Where the symbols take the points:
FF τ TG
FF α TQ
FF ω JC
ML τ HJ
ML α GJ
ML φ DH
QQ τ TQ
QQ α MF
QQ ω JZ
QQ σ PJ
BC τ QR
BC φ HL
BC ω TJ
BC σ ZP
ZZ τ JM
ZZ φ CP
ZZ σ LZ
GB τ ZR
GB α TJ
GB φ ZP
GB ω TP
GB σ JN
PJ τ FF
PJ α QQ
PJ ω PP
PP τ JC
PP α JZ
PP φ PJ
PP ω LC
GF τ ZZ
GF φ TJ
GF σ TP
LH τ JN
LH α MR
LH φ GL
LH ω GJ
LH σ DH
HJ τ QL
HJ α ZD
HJ φ LC
PR τ QQ
PR α HH
PR ω GL
PR σ TG
LZ τ RN
LZ α ZZ
LZ φ ZR
LZ σ JL
JM τ GF
JM φ QM
JM σ RN
JZ τ QC
JZ α ZP
JZ φ QQ
JZ ω JN
JZ σ PP
JN τ CT
JN α GB
JN φ JZ
JN ω ZD
JN σ LC
QL τ ML
QL α JL
QL φ SJ
HB τ BC
HB φ MJ
HB ω QM
HB σ JG
CT τ LH
CT α ZR
CT φ QC
CT ω JL
CT σ SJ
TP τ LZ
TP α GF
TP φ GB
TP σ ZD
JG τ ZP
JG α HB
JG φ HH
JG ω MR
JG σ GL
LF τ MJ
LF ω QR
LF σ MN
MR τ GB
MR α QM
MR φ JG
MR ω RN
MR σ LH
QR τ HB
QR φ LF
QR ω CP
QR σ QG
ZR τ MR
ZR α CP
ZR φ QG
ZR ω LZ
ZR σ CT
LC τ SJ
LC α JN
LC φ PP
LC ω HJ
TG τ PJ
TG α PR
TG ω NQ
TQ τ PR
TQ α MN
TQ ω QC
TQ σ FF
GL τ JZ
GL α JG
GL φ PR
GL ω LH
GL σ NQ
HH τ MF
HH α MJ
HH ω JG
HH σ PR
MN τ HH
MN α LF
MN ω QG
MN σ TQ
QC τ GL
QC α QG
QC φ TQ
QC ω CT
QC σ JC
TJ τ CP
TJ φ BC
TJ ω GF
TJ σ GB
MF τ MN
MF α HL
MF ω ZP
MF σ QQ
QG τ JG
QG α QR
QG φ MN
QG ω ZR
QG σ QC
MJ τ HL
MJ ω HB
MJ σ HH
CP τ QM
CP φ QR
CP ω ZZ
CP σ ZR
RN τ TP
RN α JM
RN φ MR
RN σ GJ
ZD τ JL
ZD α TP
ZD φ JN
ZD σ HJ
QM τ TJ
QM φ HB
QM ω JM
QM σ MR
HL τ LF
HL ω BC
HL σ MF
GJ τ ZD
GJ α RN
GJ φ LH
GJ σ ML
ZP τ QG
ZP α BC
ZP φ MF
ZP ω GB
ZP σ JZ
SJ τ DH
SJ α CT
SJ φ JC
SJ ω QL
JL τ GJ
JL α LZ
JL φ CT
JL σ QL
DH τ LC
DH α LH
DH φ NQ
DH ω ML
JC τ NQ
JC α QC
JC φ FF
JC ω SJ
NQ τ PP
NQ α GL
NQ φ TG
NQ ω DH

The rows follow the links: the fewer symbols apart two points are, the more alike their rows tend to be.

Each row is also shifted at random along 6 hidden directions that mean nothing.

Some points, each with a row of numbers:
ZR: 44;19;-12;-41;-18;-14;58;-4;-2;-38;23;-18;-5;32;-5;-35;27;9;-34;40;-11;12;41;-16;-9;-23;60;5;-30;-3;11
QG: 69;34;17;-29;-9;0;52;71;-32;-4;72;16;-25;28;-4;-59;26;40;-36;14;23;-13;-51;-31;22;16;-15;-22;3;21;-30
QC: -56;-14;34;-22;-6;9;-19;-8;-2;-42;-3;3;40;35;43;18;22;-14;-7;-33;-52;-21;10;17;-20;13;13;62;2;32;-39
HB: 56;47;-21;-12;-6;1;7;31;17;15;19;12;22;0;12;-28;-10;-8;21;-16;30;-9;-20;33;14;-4;-23;-15;22;9;-21
TJ: 79;60;-9;21;13;3;-31;45;21;-18;-22;17;-19;-23;14;-23;-14;30;55;22;5;-21;3;35;-1;-35;-35;-40;-68;-23;-2
TG: -25;-10;9;24;7;-24;-73;-1;-36;13;-8;41;43;-5;5;-10;-15;16;-8;-34;8;7;-18;-34;31;-5;-60;25;36;10;-23
JG: 17;11;-18;-29;10;1;-7;28;22;5;32;18;24;6;29;0;-16;-10;14;-44;5;-29;-15;49;7;-15;-49;-18;35;-3;-35
SJ: -28;-26;40;-7;-20;-41;-40;10;-4;-39;-11;-20;29;17;3;30;-18;31;4;21;-1;24;12;-12;8;-6;-10;9;-15;5;7
LC: -18;-26;3;5;-3;-15;-53;-27;21;-25;-16;7;12;-32;-1;56;-28;2;10;0;-28;24;36;-11;5;-11;-18;-14;-30;-41;6
QR: 45;-7;5;-39;-10;16;44;26;46;-21;21;-39;-2;-16;28;12;-12;-46;1;1;1;-27;-4;33;-7;29;0;20;15;13;16
JN: -8;7;-43;8;14;3;-42;-14;15;-13;-4;11;-7;-5;4;2;-3;41;23;39;-3;14;12;0;-17;-42;10;-50;-64;-64;-22
FF: -64;-24;7;-11;3;-26;-45;2;-7;-22;-42;-8;23;-16;36;6;-23;-18;16;18;-3;-3;-26;-20;-6;24;4;24;-12;7;-7
CP: 22;1;7;-8;-22;15;56;11;39;-19;-7;-66;-13;11;-7;-2;8;-20;-10;26;4;-19;24;26;0;9;53;45;-18;12;22
NQ: 19;-18;10;-30;-13;-22;-31;-4;10;-9;46;27;36;-30;22;53;-63;-32;-11;-30;-4;11;-3;-2;26;17;-46;1;58;-23;9
JL: 12;1;22;-5;-15;4;33;-38;-41;-27;14;34;-22;-7;-11;22;18;-28;-55;9;-32;15;58;-36;-13;-10;58;10;4;37;54
GL: -18;27;-53;-2;-12;13;-14;3;-10;-1;10;34;22;24;11;-7;-6;2;25;8;8;12;-54;6;12;-28;24;-7;21;-14;-68
QQ: 2;-26;-30;13;26;10;-17;28;11;-5;36;2;-39;-62;28;0;-29;0;-9;14;35;-35;-58;-40;-1;23;-50;-30;-28;-41;13
RN: -42;-10;6;37;-13;15;19;21;-21;31;30;-20;-21;34;-32;11;29;5;-4;-22;33;-24;-4;5;28;-21;0;-32;35;49;6

Complete each set of four: the symbols that take the first to the second take the third to the fourth, perhaps in another order.
Answer with the point's name.
-74;-22;20;11;-1;-41;-82;19;18;-23;4;10;66;30;18;49;-22;30;35;-50;-2;-28;38;71;20;-54;-62;-19;24;-2;-31
to -18;-7;4;-31;-10;-34;-11;3;9;-64;-7;-21;21;18;28;7;-15;-6;-6;39;-21;-18;37;17;-22;-45;35;-1;-38;-12;1
as 72;7;8;-30;23;17;34;-4;32;34;6;2;7;-16;11;-7;1;6;7;-23;-9;-4;11;21;-14;30;-43;-13;3;-13;-1
to HB

-35;-25;-5;-21;2;-7;-13;-13;4;-35;-11;-1;10;-41;35;25;-27;-58;-11;15;-10;-8;-15;-29;-12;32;-1;41;-1;-12;24
to -10;2;-29;5;-17;-14;-4;-33;-32;23;22;18;-6;-4;-18;-12;-18;-10;-22;11;24;36;-42;-57;31;12;8;27;41;-5;-14
as -33;11;-70;-42;20;-24;-3;1;-24;12;10;6;-1;6;-5;-52;-8;3;6;38;54;-1;-67;-27;2;-12;9;-16;9;-16;-35
to QQ

21;8;45;-14;-6;-48;-44;27;-29;-20;-4;32;8;-2;-14;8;-22;19;-2;17;-2;8;27;-27;-6;-18;-23;-40;-8;24;37
to -21;-16;-5;47;-27;14;-40;-16;-4;1;-9;6;-25;-6;-27;25;-15;41;0;24;-3;35;-9;-35;17;4;24;1;-18;-23;-26
as 1;-16;21;11;12;13;26;39;18;40;-2;-38;-21;-8;-18;11;10;19;39;4;32;-30;5;34;10;15;-40;-53;-14;26;29
to QM

-27;-18;7;10;43;9;-40;0;4;10;4;10;11;-20;41;-1;-9;4;0;-35;-8;-37;-9;-8;-13;17;-71;-3;-14;-19;-11
to 11;21;-16;-19;-13;-7;-26;-40;-41;-32;-37;29;-5;-24;15;-8;-19;-33;-13;34;-16;19;-15;-61;-38;4;52;48;-17;-20;-5
as -36;-29;-3;19;-30;16;-3;11;-9;-4;47;-1;-21;-3;-18;48;-19;-32;-14;5;16;-21;1;11;8;-32;3;-28;41;16;30
to HJ

11;3;23;25;14;5;-3;16;37;17;-22;-44;5;6;2;-3;4;38;34;-21;4;-22;25;42;5;6;-35;-12;-33;0;-3
to -35;24;-52;58;-10;43;-45;33;-35;-10;24;29;-43;-49;24;-3;-28;-39;-3;14;41;-43;-95;-34;24;-3;9;19;2;-15;-27
as -28;-8;49;33;-19;25;28;28;8;-2;-11;-46;-32;10;-5;17;17;-14;17;0;-9;-42;3;37;2;11;8;25;3;53;42
to JZ

7;-26;-44;-9;9;57;75;-24;42;21;41;-38;-39;5;3;4;28;-21;-26;17;10;-16;-41;14;-15;39;43;-7;-3;-34;-14
to 35;-21;34;-12;-24;-15;40;83;46;-13;56;-79;-22;-3;14;8;-28;-16;3;8;35;-67;-11;38;25;21;-51;-15;-10;25;42
as 14;-14;-18;27;2;55;-7;-11;12;6;36;21;-30;-24;19;16;0;22;-26;-13;-33;17;-36;-24;-1;31;-6;5;-11;-34;-35
to ZR

28;22;-34;-23;19;-7;7;16;20;-3;14;-2;-13;4;-4;-27;9;64;22;38;18;-2;17;13;-16;-42;-19;-75;-54;-49;-6
to 16;27;-40;24;-25;24;23;-9;39;-14;-19;-20;-4;-1;-5;12;-14;-36;39;19;12;-16;9;53;14;-23;46;27;-1;-12;-16
as 44;67;0;64;-13;-7;-27;63;-19;-11;39;55;-1;14;5;-37;-15;49;10;-13;34;-13;-11;3;52;-62;-42;-32;1;5;-32
to CP

48;9;28;17;31;35;-23;40;42;2;9;11;-11;-32;43;5;-13;6;23;-39;-6;-38;-22;33;-1;16;-61;-7;-19;-14;-3
to -21;-16;12;41;-17;21;34;-3;5;11;52;-25;-24;1;-17;57;-6;-31;-29;-32;17;-34;17;34;19;-7;-16;-21;51;30;43
as -77;-35;-21;-29;12;1;15;18;5;-30;2;-51;-5;5;38;-3;-22;-41;-9;24;14;-33;-49;-7;-20;27;26;32;-10;1;-8
to LC

-5;19;32;-1;4;-20;-22;52;-13;-48;-6;1;7;-8;25;27;-3;-8;37;7;-4;-49;29;33;-21;-44;-21;-57;-26;26;46
to -15;-10;6;-13;-20;2;-7;17;-4;-59;22;8;-17;-39;35;58;-43;-53;6;46;-6;-29;6;7;-30;-33;35;-29;-33;-8;67
as 7;28;10;70;1;44;-18;39;-40;19;21;48;-46;-7;-24;-11;40;54;17;1;10;-21;-17;-38;12;-24;-9;-41;-32;11;12
to ZD

-51;-43;2;-54;-27;-46;4;15;6;-21;-19;-38;11;15;-17;37;-19;-7;39;58;17;19;1;7;-18;-22;28;-45;-11;9;40
to -34;-33;7;37;-38;10;1;-25;-19;7;41;-9;-21;-9;-31;57;-12;-23;-23;16;15;13;-12;-16;21;-2;23;4;54;8;40
as -19;-49;22;6;2;30;-21;-51;27;10;14;9;0;-33;9;48;-25;-25;-29;-30;-48;24;3;-14;8;54;6;38;15;-32;-5
to JC

-52;6;-43;-35;-1;-26;-17;-17;-41;-2;-56;6;10;29;-13;-56;22;16;23;48;15;53;-37;-48;-5;-3;66;18;-26;2;-41
to 17;-28;-14;-17;23;26;11;-19;24;13;50;17;1;-5;2;17;3;8;-32;-8;-33;17;-20;3;-11;31;-21;-20;-7;-37;-35
as 4;-21;5;-62;-18;-31;-27;25;-1;-32;20;20;25;-2;25;10;-30;7;-2;30;-3;27;-33;-29;-3;16;-2;-7;-1;1;-3
to JN

-22;1;-20;9;-15;23;2;-4;-9;1;37;11;12;22;7;17;-2;4;-14;-17;5;-1;-41;7;26;2;-2;16;44;-1;-56
to -61;-29;-53;7;-44;17;1;-11;0;6;3;-15;-11;27;-33;16;9;2;25;46;40;25;-87;-11;30;11;77;11;28;-3;-63
as -54;-23;19;43;6;19;-31;17;2;-3;6;9;-18;-10;-2;48;8;19;19;-17;-11;-16;4;14;2;-4;-27;-44;-24;11;13
to HJ

-7;-1;-20;31;-35;16;1;-15;-19;-14;28;23;-26;-28;-12;46;-23;-42;-6;16;13;-8;-3;5;-10;-42;44;-43;17;-11;37
to -40;7;-27;17;-28;8;15;-63;-1;7;-6;-8;24;54;-39;4;26;10;-44;7;-9;44;47;2;16;-30;60;32;36;-14;-39
as -8;39;37;92;-15;34;-35;27;-10;18;-25;12;-21;5;-25;22;18;-6;39;-40;16;-43;-16;30;31;-21;-2;9;6;57;-1
to QM

12;-2;-34;-14;33;22;44;-25;6;30;-10;3;-30;-18;7;-45;23;0;-23;-6;4;5;-17;-24;-15;19;-7;8;-12;-24;-21
to -20;-5;-31;7;19;23;21;-16;0;1;20;-10;4;-22;23;0;-16;-61;-28;-37;30;-37;-20;10;11;13;-18;43;35;-9;0
as 51;28;-22;-4;13;13;27;22;2;11;19;-6;-8;-43;19;-15;-28;-53;-9;-19;38;-37;-18;-3;21;14;-28;24;24;-16;19
to LF

-5;-16;24;-24;-10;-48;20;58;-24;-19;64;-17;-10;57;1;-34;1;61;-42;25;18;3;1;-33;23;-4;-45;-27;2;29;11
to -1;0;30;34;-12;18;38;31;-27;-4;33;-9;-33;18;-20;-2;27;1;-39;7;1;-30;25;-27;15;-1;25;-3;2;59;49
as -2;17;-9;2;16;27;43;6;-24;2;3;5;-19;5;18;-46;32;-21;-47;-2;3;-16;-29;-37;-17;22;25;60;-8;26;-16
to QR

